Below are the code and all the weights of a small trained network. Each question names an input and a target symbol and asks about switching units off, where a switched-off unit gives its printed mean instead of its output.

import numpy as np


def w(rows, s, z=0):
    codes = np.array(rows[::2]) - 128.0
    scale = np.full(codes.shape[1], s)
    scale[-1] = z or s
    return codes * scale


def f(y):
    return np.maximum(y, 0)


def softmax(a):
    e = np.exp(a - a.max(-1, keepdims=True))
    return e / e.sum(-1, keepdims=True)


def log_softmax(a):
    a = a - a.max(-1, keepdims=True)
    return a - np.log(np.exp(a).sum(-1, keepdims=True))


def net(x, mask):
    ids = ['ΞΦεζηω'.index(c) for c in x.split()]
    T = len(ids)
    res = E[ids] + P[:T]
    r = res
    for j in range(3):
        rows = slice(3 * j, 3 * j + 3)
        q, k, v = (r @ M[0][rows].T for M in (Q, K, V))
        z = softmax(np.where(np.tri(T) > 0, q @ k.T / 3**0.5, -1e9)) @ v
        o = O[0][rows]
        res = res + np.where(mask[j], z, o[:, -1]) @ o[:, :-1]
    y = f(res @ A[0][:, :-1].T + A[0][:, -1])
    res = res + np.where(mask[3:11], y, B[0][:, -1]) @ B[0][:, :-1]
    return log_softmax(res[-1] @ U[:, :-1].T + U[:, -1])


Q, K, V, O, A, B = {}, {}, {}, {}, {}, {}
E = w([
[116,175,200,1],'Ξ',
[231,217,163,222],'Φ',
[184,230,149,191],'ε',
[207,194,164,41],'ζ',
[224,214,121,95],'η',
[38,130,255,154],'ω',
],0.008)
P = w([
[227,122,233,149],'0',
[201,11,104,171],'1',
[97,186,171,158],'2',
[161,29,27,220],'3',
[66,171,120,176],'4',
[143,53,2,255],'5',
[61,158,104,170],'6',
],0.0086)
Q[0] = w([
[63,117,190,4],'head 1',
[100,100,69,176],'head 1',
[180,16,216,165],'head 1',
[148,121,168,194],'head 2',
[213,129,64,15],'head 2',
[52,145,127,121],'head 2',
[57,242,22,49],'head 3',
[177,218,147,84],'head 3',
[141,81,82,213],'head 3',
],0.015)
K[0] = w([
[104,88,244,168],'head 1',
[87,181,103,90],'head 1',
[110,78,140,13],'head 1',
[86,149,87,188],'head 2',
[251,121,204,71],'head 2',
[90,109,114,88],'head 2',
[135,195,37,19],'head 3',
[197,140,107,106],'head 3',
[70,121,91,201],'head 3',
],0.016)
V[0] = w([
[125,110,130,114],'head 1',
[85,54,151,149],'head 1',
[97,123,138,199],'head 1',
[126,129,130,131],'head 2',
[193,96,212,215],'head 2',
[198,99,88,91],'head 2',
[205,180,74,160],'head 3',
[4,97,155,155],'head 3',
[195,89,143,202],'head 3',
],0.014)
O[0] = w([
[123,136,114,130,122],'head 1',
[70,109,115,152,133],'head 1',
[83,69,179,145,150],'head 1',
[131,130,126,135,132],'head 2',
[192,158,83,246,253],'head 2',
[86,53,139,158,69],'head 2',
[155,207,53,127,103],'head 3',
[120,27,156,190,147],'head 3',
[60,131,69,130,186],'head 3',
],0.013,0.012)
A[0] = w([
[250,203,151,130,135],'neuron 1',
[138,213,188,128,3],'neuron 2',
[20,176,127,64,119],'neuron 3',
[108,116,107,107,104],'neuron 4',
[177,235,173,163,160],'neuron 5',
[128,135,189,12,106],'neuron 6',
[128,28,56,132,95],'neuron 7',
[3,131,205,113,104],'neuron 8',
],0.011,0.0058)
B[0] = w([
[51,74,124,203,233],'neuron 1',
[190,68,112,197,162],'neuron 2',
[102,68,152,139,137],'neuron 3',
[149,125,120,120,128],'neuron 4',
[155,160,175,4,249],'neuron 5',
[125,231,74,154,131],'neuron 6',
[203,147,133,85,173],'neuron 7',
[133,193,67,164,156],'neuron 8',
],0.019)
U = w([
[100,89,253,144,186],'Ξ',
[129,190,145,139,1],'Φ',
[180,204,170,60,61],'ε',
[115,93,120,135,19],'ζ',
[75,106,108,193,108],'η',
[198,73,116,148,206],'ω',
],0.0067,0.0013)

Each question gives the input, a string of symbols that net reads in full, and the target symbol t.
The units are the heads (3 rows each of Q, K, V and O) and the neurons (one row each of A and B). Each row of codes is followed by its name. A weight is (code - 128) times the scale printed after its matrix; where a second scale follows, it is the last column's (O, A, B and U).
mask holds one flag per unit, heads first, then neurons. A switched-off unit (its flag False) gives its mean, the last column of its rows in O or B, instead of its output. The means were averaged over made-up inputs and are rounded, as every weight is.
A unit's drop is (log p(t) with every unit on - log p(t) with that unit switched off) / (log p(t) with every unit on - log p(t) with every unit switched off).
The circuit of an input: a set's keep is (log p(t) with only the set's units on - log p(t) with every unit switched off) / (log p(t) with every unit on - log p(t) with every unit switched off). Starting from all 11 units, units are removed one at a time, each time the one whose removal leaves the highest keep (on an exact tie, the one counted first), for as long as the keep stays at least 0.8.
units of the circuit, in order: the units of the circuit, biggest drop first
top k neurons: the k neurons with the biggest drops, biggest first
heads that matter: for each layer, one digit per head in row order, 1 if its drop is at least 0.15 and else 0, layers parted by /
drop of u: that unit's drop, to one decimal
input Ξ Φ Ξ Φ, target Φ: top 3 neurons -> [neuron 5; neuron 1; neuron 2]
input ω Φ ω ε Φ, target ε: units of the circuit, in order -> [neuron 5]
input Ξ ω Ξ Ξ ω ω Ξ, target η: heads that matter -> 110
input Ξ ω ω ω ω Φ ω, target η: units of the circuit, in order -> [neuron 5; head 1]
input ζ ω ζ Φ ε ε, target ε: units of the circuit, in order -> [head 3; neuron 5]
input Φ ω ω ω ω, target η: units of the circuit, in order -> [neuron 5; head 3]
input Ξ ω Ξ Φ Ξ ω Ξ, target η: units of the circuit, in order -> [neuron 5; head 2]
input η ω ω Φ ω ω, target ω: units of the circuit, in order -> [head 3; neuron 7]
input ω Ξ Ξ ω Ξ, target Φ: top 3 neurons -> [neuron 5; neuron 1; neuron 8]
input Ξ Ξ η, target Ξ: heads that matter -> 101
input ω Ξ ω Φ ω, target Φ: top 2 neurons -> [neuron 1; neuron 8]
input Φ ω Φ ε ε ω, target ω: units of the circuit, in order -> [neuron 5; head 3; neuron 1; neuron 7]
input η η ω Ξ Φ, target Ξ: top 4 neurons -> [neuron 1; neuron 5; neuron 2; neuron 7]
input Φ ε Ξ ε, target ε: units of the circuit, in order -> [head 3]
input Ξ ω Ξ Φ ε, target Ξ: top 4 neurons -> [neuron 1; neuron 7; neuron 5; neuron 8]
input ω ζ ε η, target η: heads that matter -> 101
input η ω Ξ ε ζ, target Ξ: heads that matter -> 001
input Ξ ω ε, target Ξ: top 2 neurons -> [neuron 1; neuron 5]
input Ξ ω Φ, target Ξ: drop of head 3 -> 0.0
input ω ε ω, target ε: units of the circuit, in order -> [neuron 1]
input ω Ξ ω Ξ ε ω η, target Ξ: drop of neuron 8 -> 0.2
input ε ω ζ, target Ξ: drop of neuron 1 -> 4.0
